In the rows, zero is written as 128.
Each row has a class, written after it, and each block has its own classes.
[138  98 102 155 168 128 114 162 115 142 149 145 130 160 120 136 152 111
 100 134 138 165 103 120 114 102 165 131 113 150  55 132 169 106]	ratop
[118 119 136 109  73  94 109 173 131 123 151 166 115  99 167  99 165 131
 160 152 120 148 148  90  96 156 154 146 123 110 187  97 162  94]	Gug
[114  98 118 122 132  82  67 121 166 123 155  93 121  85 166 120  89 141
 101 163 145 175 106 124 121 130 143 120 117 126 115 117 110  95]	bes
[125 145 134 129 164 141 137 133 119 158 101 140 169  84 114 100  65 109
 124 111 120 142 122 159 177 124 121 171 122 128 147  86 145 126]	Fom
[110 121 160 158  97  96  95 125 157 119 137 123 127  93 127 186 113 113
 102 147 152  93 125 105 130 125 156 121 102 177 123 126 128 142]	nal
[134 150 109 140 143 137 125 124  87 167  80 102 139 115  87 174  96 118
 122 123 121 128 141 166 170 106 150 142 167 126 173 103 168 170]	dule
[132 120  62 148 169 105 104 137 137 127 190 114 159 145 119 158 105 154
  81 138 137 140 110 131 113 101 131  97 119 145 113 128 159  88]	nal
[125 131 141 116 112 157 146  98 132 122 143 132 180 115 117 102  84 141
 137 174 135 156 122 115 122 127 112  99 134 131 156 109 115  85]	dum
[101 130 123 100  84 105 146  95  99 122 122 126 128 139 104  89  67 154
 119 104 116  80 123 126 107 156 106 133 158 134 176 136 124 136]	dule
[123  82  43 112 176 173 106 115  78 130 146 146 153 150 108 119 113 138
 137 183 133 170 127 115 103 125 144 126 141  96 104 118 133  84]	kinof
[121 131 132 118 161 131 132 139 142 122 111 101 118 157 104  42 111 148
 109 148 146 114 138 142 114 168  94 141 170 131  86 116 133 141]	Gug
[ 87 171 134 151  84  79  89 129 159 114 128 126 137  91  87 138 135 140
  85 160 116 133 148 101  73 115 134 131 139 154 144 120 119 122]	Fom
[ 98 146 123 117  80 101 114 112  79 133 101 157 110 117 154 116 190 142
 139 162 128 141 136 143 149 125 151 144 168  92 139 151 154 164]	Rogul
[114  99 134 162 128 157  77 130 101 152 123 150 128 125 110  86  68 129
 102 182 167 142 112 125 108 132 137 122 141 132  59 102  90 132]	ratop
[149 111 111 132 107 112  98 114 133 108 130 128 162 154 162 197 143 135
 162 130 165 134 148  78 134  53 132 145 124 110 150 105 130 118]	geguv
[154 126 168  95  84 149 133 118 125 127 150 103 130  79 196 165 100 113
 138 112 136 141 107 154 170 119 140 113 107 123 157 146 159 145]	mize
[ 86 101 136 151 163 137 146  90 109 126 106 168 149 145  78 128 164 129
 131 152 154  97 111 127 152 174 154 152 134 154 160 128 155 154]	kinof
[136 150 111 107  76 162 106 135 101 128 110 110 167 108 134 150  63 146
 164 127  90 139 149 124 113  52 159 157 128 106 184 104 162 109]	nuba
[121  96 136  95  84 113 110 102 101 155 147 150 102 113 129  75 158 106
 132 168 153 123 105 142  90 168 184 129 111 113 104 154 148 157]	Rogul
[127 119 111 120 136 104  98 141 121 138 100 150 121 115 116 140  96 146
 116 144 146 142 103 148 126 121 181 105 111 155 128 123 125 143]	nuba
[ 98 120 184 151 113 168 131 134 109 154 114 187 128 116 114 163 112  82
 161 115 115 116 143 109 177 137 160 155 111 132 143 106 148 153]	dule
[149 147  96 127 180 108 159 125 127 153 107 125 148 161 124  92 123 139
 151 109 138 116 123 191 163 128 147 149 118 121 130  88 174 163]	nal
[155 133 132 121 140 176 151 146 115 140 119 137 148 125 136 147 115 103
 167 127 109 171 126 143 138 110 144 129 124 110 138 111 151 123]	dum
[147 115 126 122 125 153 187  94  89 123 145 108 138 158  97 166 108 107
 138 131 130 130 118 118 145 128 146 112 101 134 118 130 181 141]	geguv
[141 176 170 155 181 183 201 141 126 122 127 111 135 117  95  97 156 108
 102 135 108 107 125 186 130 154 118 113 134 149 135 109 188 162]	dum
[ 57 112 130 146 130  74  61 131 162 143 134 148 105 123 129 100 185 140
  86 202 150 146 144 113 171 143 141 136 140 125  86 136 127 109]	Rogul
[108 164 131 114 110 130 105 142 106 124 115 159 124 139 113 137  35 138
 141  59  90 168 150 108  97 120 107 152 158 115 152 127 115 125]	nal
[120 120  93 163 117  96 102 159 143 145 160 137 120  80 126 157 152 118
  79 178 142 113 120 135 138 148 143 125 135 154 142 112 132 115]	Rogul
[108 124 151 125 144 149 122 119 131 138  91 126 124 131 153  82 121 127
 129 134 144 105 121 173 163 147 112 181 169 122  97 121 145 151]	mize
[ 98 113 164 128 118 136 170  93  91 115 112 106 113 124 117 120 114 132
 161 142 106 109 136 122 138 145 136 150 130  93 181 122 138 145]	bes
[131 111 167 131  98  89 132 136 146 122 110 107 110 137 141 215 167 106
 158 100 125 139 151  92 190 113 133 140 100 104 148 145 128 164]	Fom
[137 121 131 120  74 134  69 108 143 128 146 123 118 104 140 136 134 106
 124 149 163 120 130 122  66 120 128 135 150 138 117 136 108 133]	bes
[106 143 178 122 129 135 140 119 140 119 113 124 100 137 140  99 171 102
 107 138 128 109 146 134 140 161 108 138 144 151  44 154 148 133]	mize
[153 147  98 113 140 136 134 106  64 127 100 133 163 117 144 129 157 144
 172 146  98 118 167 132 101 137 130 127 162 104 178 120 152  93]	nuba
[ 88 102 143 158 133 138 134 119 100 119 119 156 122 134 119 134  91 141
 131 158 130 111  98 124 125 146 140 115 135 160 131 142 114 131]	bes
[115 121 115 159 198  72 110  91 142 130 122 107 128 158 111 141 180 140
 113 158 141 109 137 131 123 154 139 106 127 131  66 154 116 132]	nal
[ 95  74 152 143  96 110  83 150 112 155 163 149 104 120 173 127 109 105
 138 125 114 135 102 113 161 137 169 150  75  94  71 142 166 119]	nal
[125 121 147 155 138 168 128 149  77 137 129 174 120 132 125 156 139 103
 127 108 138  98 128 122 141  93 123 145 127 119 136 129 152 142]	geguv
[146 110  87 135 158 120 108 147 132 160 148 122 121 148 127 163 176 107
 138 143 122 169 137 140 141 101 188 133  94 114 107 124 177 117]	ratop
[135 151 176 142  97 156 176 112 123 123 124 117 160 141  87 148 104 123
 140 132 139 114 153 113 161 142  91 107 134 149 177 108 134 155]	Fom
[129 101 101 117 113 118 140 117 134 108 116 108 135 149 100 118  93 162
 137 167 162  95 134 102 118 126 116 107 125 133 172  99  70 127]	kinof
[168 137  75 108 118 144 144 148 110 106 154 119 149 135 161 167 129 139
 157 134  94 140 157 113 120 103 135 108 112 116 140 110 159  83]	nuba
[ 93 109 137 131 146 151 142 122 116 156 111 165 151 126  81 110 133 117
 150 146 139 123 141 133 169 111 144 182 121  82 206  75 157 126]	dum
[123 131 142  98 108 160 135 123 102 128 107 194 147 111 116 131  92 118
 147 125 155 132 134 124 140 120 115 127 135 148 180 122 110 142]	Fom
[127 105 180 154 130 111 168 110 131 119 130 106 144 149 130 160 155 116
 144 136 125 119 118  97 171 133 132 106  85 129  92 156 131 142]	Fom
[136 129 149 143 135 196 164 113  99 138 129 122 131 143  97 143 120  93
 162 130 128  59 160 145 127 147 125 146 128 146 177 103 169 155]	bes
[119 137  86 107 109 173 119 127 131  87 122 137 128 130 104 134  97 146
 118 171 151 150 131 125  91 106 139 125 152 146 129 104 116 156]	kinof
[107 118 120 120 107 121 139 120 146 123 148 116 140 130 117 187  33 143
 113  99 105 134 110 118 170 103 141 105  69 151 126 143 123 121]	maruf
[103 134 160  97 158 105 144 108 149 151  99 154  92 136  84  66 164 114
 122 141 159 114 136 166 144 160 153 134 119 145 123 136 141 164]	nal
[119 111 156 131 159 121 131  94 124 116 119 130 156 137 140  93 105 163
 135 154 144 157 122 116 127 143 119  95 123 118 101 123  95 116]	maruf
[161 113  99 118  84 113 126  94 111 113 132  63 152 122 153 188  50 164
 137 117 120 104 100 150 102 147 133  92 133 149 168 153 130 150]	maruf
[132 144  79 145 191 123 145 113  75 165 112 157 153 133  76 109 102 136
 123 135 134 124 124 161 128 143 144 128 139 114 149 101 120 146]	Rogul
[140 149 111 105 116 133 134 130 120 138 120 116 115  82 125 166 106 101
 118 120 107 144 148 145 152 109 152 140 114 137 156 123 146 129]	ratop
[136 125 114 121 156 136 101 119 119 115 121 113 131 150 172 103 170 137
 139 172 153 102 154 141 124 103 135 128 137 111  76 130 137 153]	Rogul
[155 115 111 126  84 118 152 126 110 120 142 133 120 151 142 189 250  99
 146 168 143 108 149 111 135 119 132 105 125 128 104 162 159 139]	Fom
[108 106 120 125 110  90 154  83  90  98 113 119 138 164 112 180 155 139
 146 161 136 161 144  61 136 103 139 116 136 121 130 135 136 105]	bes
[165 123  96 121 113 155 100 127 119 142 154 124 143 127 141 160 182  97
 131 159 159 126 143 132 100  80 132 119 144 146 127 135 162 101]	bes
[112 137 137 154 127 109 144 110 167 117 114 105 135 139  73 149   4 171
  83 138 157 152  65 144 122 149 136  88 139 189 107 121  67 167]	mize
[165 164 102 144 169 143 106 174 176 127 136 123 155 133 168 133 126 115
 131 114 136 164 145 147 142  81 125 162 131 145 106  60 179 116]	geguv
[143  99  84 105 164 149 104 151 121 138 119 135 132 128 147 136 134 131
 116 152 149 116 135 155 127  96 125 117 137 152 120 139 139  98]	maruf
[113 113 191 157  70 114 137 127 115 132 143 107 142 113  97 155 138 100
 111 143 121 120 125  66 125  88 137 123  87 121 100 149 128 118]	Fom
[106 122 113 116 113 110 130 107 113 138 156 145 138 137 124  95  76 146
 139 103 114 128 107 135 130 145 144 152 107  89 149 127 129 146]	Rogul
[118  94 161 128 127 159 128 112 105 122 123 127 121 121 128  93 108 153
 128 178 174  79 102 143  85 102 144 114 128 108 141 130  84 159]	mize
[138 113 105 115 189 165 114 148 100 124 145 147 169 140 158 138 122 129
 137 126 127 168 135 124 144  61 133 123 107  95 136 108 174  88]	dum
[114  97 117 136 139  88  94 102 118 151 104  95 148 149  96 110 170 140
 114 194 166 151 149 116 126 102 170 139 123 106  95  92 179 121]	maruf
[121 110 163 120 149 175 151  64  80 116 106 126 143 116 110 136  64 137
 145 146 167 111 102 153 136 134 147 108 130 139 178 129 123 188]	bes
[119 127  83 110 134 128 132  81 110 126 132 133 158 164 106 165 158 121
 142 175 132 185 163 112 156 141 171 126 132 153 123 116 212 105]	ratop
[133  96 173 126 133 188 166 113 117 119 148  97 132 103 145 146  94 108
 138 160 116 150 129 129 172 162 136 108  96 122 104 120 161 132]	maruf
[163 163 115 103 170 186 194 119 126 126 122 120 168 124 141 125  85 124
 173 125 109 123 153 161 173 112 118 127 123 133 172 105 129 132]	Rogul
[172 117  84 108  97 157 103 155 129 105 126 100 145 113 178 216  97 112
 145 104 145 139 145 109 171  63 119 151 125 121 151 100 137 136]	kinof
[188 100  63  86 103 111 116 127 108 129 129 107 141 120 160 156  75 127
 143 154 171 162 111 125 114  83 157 107 111 126 127  91 131 117]	geguv
[ 87 114 114 118 134 150 117 147 131 146 124 178 105 128 116  95  91 150
 117 157 153 158 117 155 164 124 124 149 151  99 145  98 106 131]	mize
[ 99 134 155 169 143 109  83 145 165 119 163 164 139 108 122 132 143 123
  98 177 144 185 142  72 103 105 142 105 108 135  62 104 101  83]	nal
[133 115 148 143 155 102 130 129 120 116 137 140 129 151 127  95 129 154
 124 150 158 163 103 108  84 117 147  93 113 120 112 110 113 128]	geguv
[145 171 142 114 129 130 195 103  90 120  91 112 135 130  90 154 117 159
 141  96 121  70 138 170 162 111 142 102 111 128 235 124 150 194]	nuba
[122 105 157 122 140  87  86 101 118 120  93 143 126 139 136  99 128 163
 124 138 176 123 123 128  81 174 127  98 153 150 137 135  99 153]	maruf
[143 130 117 126  66 118 150 118 140 104 151  81 157 137 127 158  94 150
 149 157 108 172 119  81 113 116 145  88 106 135 138 124 117 101]	kinof
[114 157 146 126 145 115 171 128 153 132 135 121 115 125  77  77 123  98
  89  98 100 106 111 160 105 177 132 150 105 150  98 121 168 143]	dum
[151 117 100 140 136 109  90 117 126 104 107 102 158 131 180 164 149 158
 129 162 159 125 101 135 127 107 142  91 143 163 103 154 118 141]	kinof

Next block, with new classes.
[ 75  86  98 141 125  77  68  79 193 157 114 107 126 145 117 143 157 116
 134  66 104 174 123 131 153 100 131 132 148  82 130 149 154 166]	buki
[153 158 126  87  69 108 166 151 155 110  96 105 147 135 112 170 153 206
 112 184  99 137 119 120 138 134 143 125 125 134 126 142 147 154]	teli
[154 145 142  93 125 102 130 100  91 111 135 126 129 116 198 143 146 129
  81 114 116  89 114 107 118 146 154 129 138  93 151 101 101 161]	teli
[112 129 128 113 150 118 120 109 170 120 137 130 119 128  90 141 139  97
 135 128 132 232 128  75 158  73 104 106 141 139 102 139 116  85]	dek
[ 80  92 123 123  63 139 104 124 110 174 136 122 116 163 158 139 182  67
 142  79 160 172 142  88 145 147  90 103 127 118 113 161 235 111]	lanik
[107 130 111 139 169 158 115  78 156 140 107  87 170  81 133 142 134 195
 150 202  86  75 133 128 171 115 163 145 105 122 106 113  85 159]	buki
[132 108  92 168 102 102 123 195 141 133  96  96 158 140 104 139 103 130
 174 118 112 161 152 159  87 200 126  92 130 126 123 144 167 111]	Nin
[119 119 117 150 184 152  96 105 168 135 140 101 134  82 185  95 153 151
  94 177  91  64 128  78 138 102 145 162 110  93 117 107  45 142]	kiz
[147 158 140 111 103  98 113 129  96 110 124 141 124 122 116 145 174 123
 126 127 140 146 132  96 145  98 115 124 135 113 115 110 162 127]	sasu
[112  85 148 122 127 122 101 116 158 187 132 162 115 100 158  92 134 109
 164 144  99 198 159 120 148 143 142 127 120  68 112 123 106  96]	kiz
[117 104 140 167 124 111 119 124 164 108  96 113 123  98 128 108 122 156
 142 137  52 161 138 140 120 132 122 120 111  91 138 114 163  98]	lupez
[108 122 106 123 123  95 143 119 138 111 137 138 137 130 108 122 118  98
 153 100  98 150 149 102 143 133 113 160 151 114 132 126 153  96]	Nin
[176 169 146 114 150 113 127 153 130 110 123 136 131 155 107 108 116 118
 117 114 102 131 182 161 110 108 116 134 126 125 137 143 113 112]	teli
[123 144 126 155  94  63 117 129 138 105  93  93 175 131 105 183 106 176
 140 132  87 150 103 148 124 185 162 115 127 117 121 126 111 161]	Nin
[142 139 102 138 166 181 115 112 108 128 128 121  94 112 137 118 172 195
 109 209 166 102 124 110 156  91 114 113 130 136 124 133  85 124]	lanik
[ 65  62  97 183 160 135 111 163 184 141 124 106 108 108 192 123 143 145
 130 163  82 116 146 109 110  91  96 146 114  84 153 141 142  81]	Nin
[101 109 117 147  83 118 149 169 149 163 104 129 136 172 166 182  99 163
 141 162  91 119 112 183 135 149 107 128 104 134 105 155 138 143]	badoz
[149 156 149 154 174  39 110  90 179  71 125  96 149 114 123 131 100 100
  89  77  88 166 133 122  99 170 168 116 130 111 142 106  96 140]	lupez
[173 165  97 138 160 148 135 120  85 126 125 130 126  97 101 147  96 159
 155 167 176  90 133  76 114 147 129 150 150 147 127 131  70 148]	badoz
[108 121 112 140 182 123 141 102 140  83 135 130 171  70 123 100  82  77
 115 107  70 127 125 121 109 125 118 125 111 119 122  88  77 115]	dek
[126  89 123  94 104 109 117 140 147 153 115 129 154 132 159 128 138 131
 154 158 133 188 147  76 165 155 111 130 122 115  99 134 190 113]	banez
[124 112 107 149 169 136 132 138 115 120 141 131 151  59 117  85  93 135
 153 131 114 115 143 121 117 122 130 164 114 142 110  90  68 106]	Givo
[112 105 112 138 178 182  79  74 125 161 155 102 112  94  94 115 149 140
 115 137 146  72 145  57 152 112 128 168 145 150 120 140 121 176]	teli
[107 105  94 143 117  85  95 168 141 129 106 120 149 177 135 144 132 112
 165  80 124 130 156 157 130  89  85 152 147 101 119 140 166 152]	dek
[106 134 203 130  86  45 142 103 122  96 107 123 159 126 104 161  91 157
 128 120  40 182 105 220 128 193 170 118 111 109 134 100 106 130]	sasu
[136 111 165  81  78 108 165 160 136 179 135 131 110 167 239 152 170 157
 120 163  97 121 119 171 152 130 170 107 111  95 129 126 133 113]	lupez
[131 140 111 134 147 144 141  92 131 123 121  73 153 109 217 134 144 156
  98 148  76  81 116 149 121 125 146 113 116  91 157 115  77 127]	lanik
[ 70  88 100 184 193 140  84 113 172 124 116  82 141 140 143 149 122 187
 109 186 119  85 142 188 145  97 121 132 140 129 132 138  89 147]	Nin
[ 82  91 132 114 106  98 134 115 174 131 117 123 121 124 185 155 140 178
 118 182 125 190 109  99 174 149 113 124 117 114  96 128 154 113]	buki
[125 138 109 150 128  93 112  86 138 124 126 126 135  87  80 145 120 142
 145 114 142 139 137 130 123 146 154 137 164 114 130 120  58 148]	lupez
[100 101 125 118 101 126 113 110 106 182 125 144 142 118 121 131 130 104
 178 123 102 110 143 109 169 172 143 146 120 115  95 123 161 179]	dek
[107 145 158  86 132 122 121  70 120 129 144 168 103  80 138  89 154  83
 104 168  92 133 143 108 183  70 148 168 130  88 127  91 137 143]	sasu
[ 67  96  89 119 118 141 113 109 178 150 115 164 103 128 131  71 180  70
 109 156 136 195 188 128 158 120  89  99 118  87 134 171 165  86]	lanik
[101 104  93 140 112  66 112 150 158 146  75  83 160 170 209 157 139 162
 120 112  81 109 122 188 111 143 146 111 127  72 146 142 123 172]	buki
[102 119 127 172 156 102  97 112 177 136  97 133 136 111  79 148 117 161
 164 168  92 148 172 184 157  91 141 135 128 123 107 119 132 155]	lupez
[157 149 168 112 150 153 168 136  96 135 135 139 170  46 168 104  89 137
 141 175 108 125 131 110 114 175 175 133  89 137 105  69  77 105]	kiz
[ 76  62  82 153  91 128 119 104 176 187 117 158 104 128 174 148 136 159
 170 164 112 134 112 148 165 144 111 145 113  88 118 144 135 142]	Givo
[124  81  89 149 161 123 121 198 165 117 121 134 118 132 136  75 115 144
 114 170 117 133 139 171 113 127 117 121 115 115 134 132 138 111]	Nin
[133 148 125 121 150 131 133  79 123 115 125 101 124 121 145 139 158 159
  68 130 100  80  72 152 128  79 173 112 123 119 165 109 119 197]	lanik
[ 73  81 138 100  70 127 128  81 146 162 144 117 113 124 198 147 136 131
 101 128 122 155  88 105 158 150 114 133 145  95 123 138 125 147]	dek
[141 140  72 161 125 107 123 160 185 108  60 121 124 162 151 117 137 141
 110 152  88 154 149 178 112 132  91  97 121  98 155 152 138 102]	banez
[134 117 144  97 102 166 132 148 114 156 133 102 134 149 158 110 134 167
 113 160 130  99 127 119 147 123 105 136 121 135 106 151 129 140]	dek
[ 91 105 146 137 147 163  69  71 128 137 121 128 116 118 109 106 183 157
 175 164 126 113 159  93 186  77 129 178 141  90 126 123 130 118]	kiz
[152 131 100 101 165 148 131 143 123 119 137 121 131  86 187  83 133  77
 107 145 122 133 152  66 123  99 118 119 125 104 121 106 117  92]	badoz
[131 154 114 141  84 143 142 131 114 107 116 157  89 142 102 132 120 105
 150 126 151 157 115 151 137 149  92 122 142 137 121 129 147 110]	dek
[146 133 113 166 124  48  80 142 154  91 118 108 126 158 142 132 139  88
 101  44 114 129 111 141  89 176 135 127 127  94 156 125 115 144]	banez
[160 124 153 132 147  76 132 126 165  82  96 122 144 103 113 134 108 157
 151 160  73 217 109 113 114 149 161  85  92 109 126 102 144 110]	Givo
[113 109 108 131 126 112 118 166 163 119 113 117 155 136 139 120 124 129
 140 146 126 150 151 149 142 135 105 131 113 122 102 133 133 123]	dek
[ 91  95 160 143 139 136 121 122 130  94 109 141 151  73 106  74  80 141
 127 142  90 150 149 171 114 150 118 147  90 111 144 113 136  99]	badoz
[125 103 117 118 133 131 114 110 137 125 123 130 132 112 129  91 141 135
 156 144 116 166 139 107 154 117 123 131 122 107 118 123 121  94]	Givo
[115 126 150 138  77  61 111 137 156  87  94 114 161 154  86 133 100 126
 162 112  70 174 157 206 135 198 129 123 127  97 112 129 136 136]	dek
[113 109 114 153 155 133  76 112 152 157 112 102 143 127 154 179 178 182
 122 157 122 116 130 102 153 101 120  95 100 109 109 149  95 132]	badoz
[ 97 132 162  85  91  71 147 108 131 134 100 161 152 117  37 167 130 132
 203 143  98 223 166 146 164 136 168 120 144 115 119 129 128 124]	dek
[177 169  94 112 127 118 136 142 113 108 110 121 145 116 155 144 137 114
  98 114 135 125  96  72  98 109 130  99 119 115 136 122 125 143]	badoz
[ 87  92 131 146  73  80 138 157 163 145 113 142 104 177 180 138 117 109
 123 125  91 192 125 182 124 174  84 118 122  94 134 155 159  86]	sasu
[158 144 122 135 123 141 105 133 128 152 119 104 136 149 100 168 131 159
 136 115 164 134 112 164 129  99 130 117 144 162 122 132 138 158]	banez
[127 104 108  98 145 122 114 139 155 183 119 146 133  94 163  81 141  78
 163 122  87 162 173 100 130  86 143 140 116  58 144 137 124 122]	dek
[107 112  83 139 147 116  81 114 171 141 130 156 116 121 109  84 133  85
 135  97 163 149 187 126 150 112  81 155 142 104 102 141 163 137]	buki
[125 103  82 122 109 128  91 176 161 142 117 129 130 144 129  49 159  88
 108 104 119 120 182 136 127 100  80 154 130  97 127 153 155 114]	banez
[125 102 129 148 175 140 135 141 156 151 103 115 120 105 194 114  87 161
 109 187  68 123 151 145  95 121 119 115 107  92 151 142  96 116]	badoz
[103  86  69 184 185 146  97 122 187 193 116 109 130  63 141 124 123 183
 157 181  80  78 148 136 136 118 162 162 113  94 142 127 102 171]	Nin
[103 112 138 148 183  74  76  36 175 131 124 112 135  74  93 167 121 158
 111 129  54 129 113  69 150 101 169 149 129  90 127 115  98 212]	badoz
[132 163 135  97 142  91 126  87 113  80 120 139 134  99 127 115 143 103
  84 106 129 132 143  76 132 115 133 143 137 107 148 110 132 137]	badoz
[ 69  99 161 139 113  93 114  74 178 124 116 130 144 132 170 154 107 136
 140 147  52 163 114 160 172 108 131 160 131  83 108 101 127 142]	kiz
[124 144 118  95 110 100 129  91 152 144 128 151 141 139 103 160 142 113
 132 167 135 164 139  80 173 114 112 134 139 120  97 148 149 154]	sasu
[137 157 131 110 128 149 115 103  96 136 125 134 135 148  69 157 137 146
 162 149 168 134 149 112 167 106 119 136 146 155 105 151 112 123]	badoz
[139 135 148  96 104  62 162 132 185 106 122 127 120 133 133 124 135 111
 104 138 107 195 137  95  98 157 161 107 134  90 158 152 118 104]	lupez
[145 147 127 150  73  59 143 109 159 126  80 118 164 149  99 168  73 181
 145 110  70 163  81 189 105 212 167 118 107 117 139 145 102 185]	Givo
[129 141 146 143 136   4 117  97 150  87 119 111 145 170 145 179 107 100
  92  45  94 181 115 133  89 167 123 117 150  92 160 132 122 143]	sasu
[154 147 103 108 130 116 153 179 177  95 133 113 134 190 113 142 133 129
 106 151 192 151 162 146 132  76  82 119 162 174  99 150 170 111]	lupez
[ 79 104 138 159 124 135 107 115 132 153 143 156  87 172 134 151 123 109
 160 141 132 108  89 176 154 139 142 141 111 124 116 142  96 136]	buki
[122 157 149 122 132  83 127  64 117 100 118 142 156 116 108 152 112  94
 149 102  98 176 119 120 142 148 161 123 152 109 119  90  84 128]	kiz
[145 120 111  83  79 123 156 165 144 137 120 169 149 145  88 125 141  96
 207 157 132 185 146 140 153 161 135 102 108 108 106 142 143  92]	dek
[158 147 103 156 176 107 141 119 127  91 131  93 157  89 132 164 115 161
 147 137 156  91 143 114 100 154 149 132 152 139 135  97  71 125]	lupez
[ 82  82  98 134 131 102 112 100 164 136 104 158 111 115 133 120 120  82
 161 103  95 231 135 114 143  98  98 123 140  78 146 134 167  84]	badoz
